Here is a tiny trained network, its code and every weight. The questions are about switching its units off for an input and a target symbol, where a switched-off unit gives its printed mean instead of its output.

import numpy as np


def w(rows, s, z=0):
    codes = np.array(rows[::2]) - 128.0
    scale = np.full(codes.shape[1], s)
    scale[-1] = z or s
    return codes * scale


def softmax(a):
    e = np.exp(a - a.max(-1, keepdims=True))
    return e / e.sum(-1, keepdims=True)


def log_softmax(a):
    a = a - a.max(-1, keepdims=True)
    return a - np.log(np.exp(a).sum(-1, keepdims=True))


def net(x, mask):
    ids = ['ΓΘΠαδεζηξτφψω'.index(c) for c in x.split()]
    T = len(ids)
    res = E[ids] + P[:T]
    u = 0
    for l in range(2):
        r = res
        for j in range(3):
            rows = slice(3 * j, 3 * j + 3)
            q, k, v = (r @ M[l][rows].T for M in (Q, K, V))
            z = softmax(np.where(np.tri(T) > 0, q @ k.T / 3**0.5, -1e9)) @ v
            o = O[l][rows]
            res = res + np.where(mask[u + j], z, o[:, -1]) @ o[:, :-1]
        u += 3
    return log_softmax(res[-1] @ U[:, :-1].T + U[:, -1])


Q, K, V, O = {}, {}, {}, {}
E = w([
[54,134,23],'Γ',
[75,76,167],'Θ',
[137,25,84],'Π',
[104,163,128],'α',
[139,101,184],'δ',
[167,108,153],'ε',
[141,124,139],'ζ',
[154,157,31],'η',
[71,41,58],'ξ',
[143,198,174],'τ',
[89,142,3],'φ',
[122,179,184],'ψ',
[233,128,98],'ω',
],0.021)
P = w([
[97,118,155],'0',
[139,152,107],'1',
[159,201,105],'2',
[172,211,119],'3',
[187,212,138],'4',
[203,220,151],'5',
[220,221,186],'6',
[232,238,209],'7',
[244,252,225],'8',
[248,252,227],'9',
[227,241,228],'10',
],0.0026)
Q[0] = w([
[226,188,129],'0.h0',
[73,106,120],'0.h0',
[222,146,1],'0.h0',
[31,60,194],'0.h1',
[110,150,86],'0.h1',
[137,179,105],'0.h1',
[116,144,110],'0.h2',
[145,218,163],'0.h2',
[113,129,165],'0.h2',
],0.0081)
K[0] = w([
[247,124,160],'0.h0',
[98,129,107],'0.h0',
[202,145,28],'0.h0',
[95,115,115],'0.h1',
[152,153,106],'0.h1',
[158,140,132],'0.h1',
[114,125,141],'0.h2',
[139,206,136],'0.h2',
[119,172,161],'0.h2',
],0.014)
V[0] = w([
[112,170,83],'0.h0',
[182,105,137],'0.h0',
[3,152,204],'0.h0',
[169,128,163],'0.h1',
[113,192,144],'0.h1',
[85,158,19],'0.h1',
[48,99,128],'0.h2',
[76,117,147],'0.h2',
[43,113,140],'0.h2',
],0.0064)
O[0] = w([
[50,38,56,155],'0.h0',
[170,250,66,157],'0.h0',
[76,26,221,3],'0.h0',
[43,53,59,153],'0.h1',
[208,141,9,153],'0.h1',
[94,120,221,125],'0.h1',
[177,46,33,78],'0.h2',
[75,126,114,100],'0.h2',
[179,252,33,85],'0.h2',
],0.0032,0.0033)
Q[1] = w([
[50,190,162],'1.h0',
[40,204,131],'1.h0',
[3,111,140],'1.h0',
[88,181,136],'1.h1',
[66,159,221],'1.h1',
[177,140,120],'1.h1',
[95,196,109],'1.h2',
[208,221,142],'1.h2',
[114,144,14],'1.h2',
],0.014)
K[1] = w([
[90,116,223],'1.h0',
[92,157,227],'1.h0',
[99,101,146],'1.h0',
[130,102,98],'1.h1',
[153,130,76],'1.h1',
[80,120,131],'1.h1',
[125,172,88],'1.h2',
[201,175,133],'1.h2',
[132,92,6],'1.h2',
],0.016)
V[1] = w([
[167,128,82],'1.h0',
[74,99,64],'1.h0',
[148,139,73],'1.h0',
[163,160,193],'1.h1',
[194,100,117],'1.h1',
[156,160,69],'1.h1',
[22,168,147],'1.h2',
[100,214,137],'1.h2',
[130,9,103],'1.h2',
],0.011)
O[1] = w([
[146,164,135,180],'1.h0',
[143,134,84,73],'1.h0',
[120,183,110,178],'1.h0',
[89,132,174,123],'1.h1',
[151,147,143,132],'1.h1',
[146,167,100,183],'1.h1',
[86,73,74,52],'1.h2',
[45,133,140,200],'1.h2',
[247,142,68,1],'1.h2',
],0.011,0.0045)
U = w([
[96,144,157,136],'Γ',
[155,23,200,204],'Θ',
[180,148,144,156],'Π',
[163,238,210,83],'α',
[125,152,141,17],'δ',
[131,142,153,159],'ε',
[50,135,197,195],'ζ',
[154,134,192,143],'η',
[132,146,91,163],'ξ',
[126,131,141,78],'τ',
[19,134,24,76],'φ',
[124,155,138,3],'ψ',
[69,254,69,102],'ω',
],0.0075,0.0051)

Each question gives the input, a string of symbols that net reads in full, and the target symbol t.
The units are the heads (3 rows each of Q, K, V and O). Each row of codes is followed by its name. A weight is (code - 128) times the scale printed after its matrix; where a second scale follows, it is the last column's (O and U).
mask holds one flag per head, layer by layer. A switched-off head (its flag False) gives its mean, the last column of its rows in O, instead of its output. The means were averaged over made-up inputs and are rounded, as every weight is.
A unit's drop is (log p(t) with every unit on - log p(t) with that unit switched off) / (log p(t) with every unit on - log p(t) with every unit switched off).
The circuit of an input: a set's keep is (log p(t) with only the set's units on - log p(t) with every unit switched off) / (log p(t) with every unit on - log p(t) with every unit switched off). Starting from all 6 units, units are removed one at a time, each time the one whose removal leaves the highest keep (on an exact tie, the one counted first), for as long as the keep stays at least 0.8.
circuit, biggest first: the units of the circuit, biggest drop first
most important unit: the unit with the biggest drop
which heads matter: for each layer, one digit per head in row order, 1 if its drop is at least 0.15 and else 0, layers parted by /
drop of u: that unit's drop, to one decimal
input ζ Π φ τ ε ω, target α: circuit, biggest first	(1.h2, 0.h0)
input ξ Θ ω δ, target α: which heads matter	101 / 110
input τ τ Γ Π Π ω α, target α: circuit, biggest first	(1.h2, 0.h0)
input δ ε ω α τ Θ τ α, target ζ: circuit, biggest first	(1.h2, 0.h0)
input Θ ψ ε τ ε, target ζ: which heads matter	000 / 011
input τ Θ ω α, target α: circuit, biggest first	(1.h2)
input τ ε τ τ α τ ζ, target ζ: which heads matter	000 / 001
input φ Θ τ τ ε, target ζ: which heads matter	010 / 011
input τ ω Π ω ε, target α: circuit, biggest first	(0.h0, 1.h2)
input Θ η ζ ε ε ξ ω ζ ε, target α: which heads matter	100 / 101
input α Γ α, target φ: which heads matter	000 / 011
input δ τ α ξ, target ξ: which heads matter	000 / 101
input Π τ τ τ, target ζ: which heads matter	000 / 001
input τ ω φ ξ ξ ζ ω ε ζ, target α: most important unit	0.h0
input ζ Θ Π, target Π: which heads matter	001 / 001
input Π ζ Θ ε δ ω Γ ζ, target α: drop of 1.h2	0.6
input τ ε τ τ Θ α, target ζ: drop of 1.h1	0.1
input τ η Γ ψ τ ω Θ, target Θ: drop of 0.h1	0.1
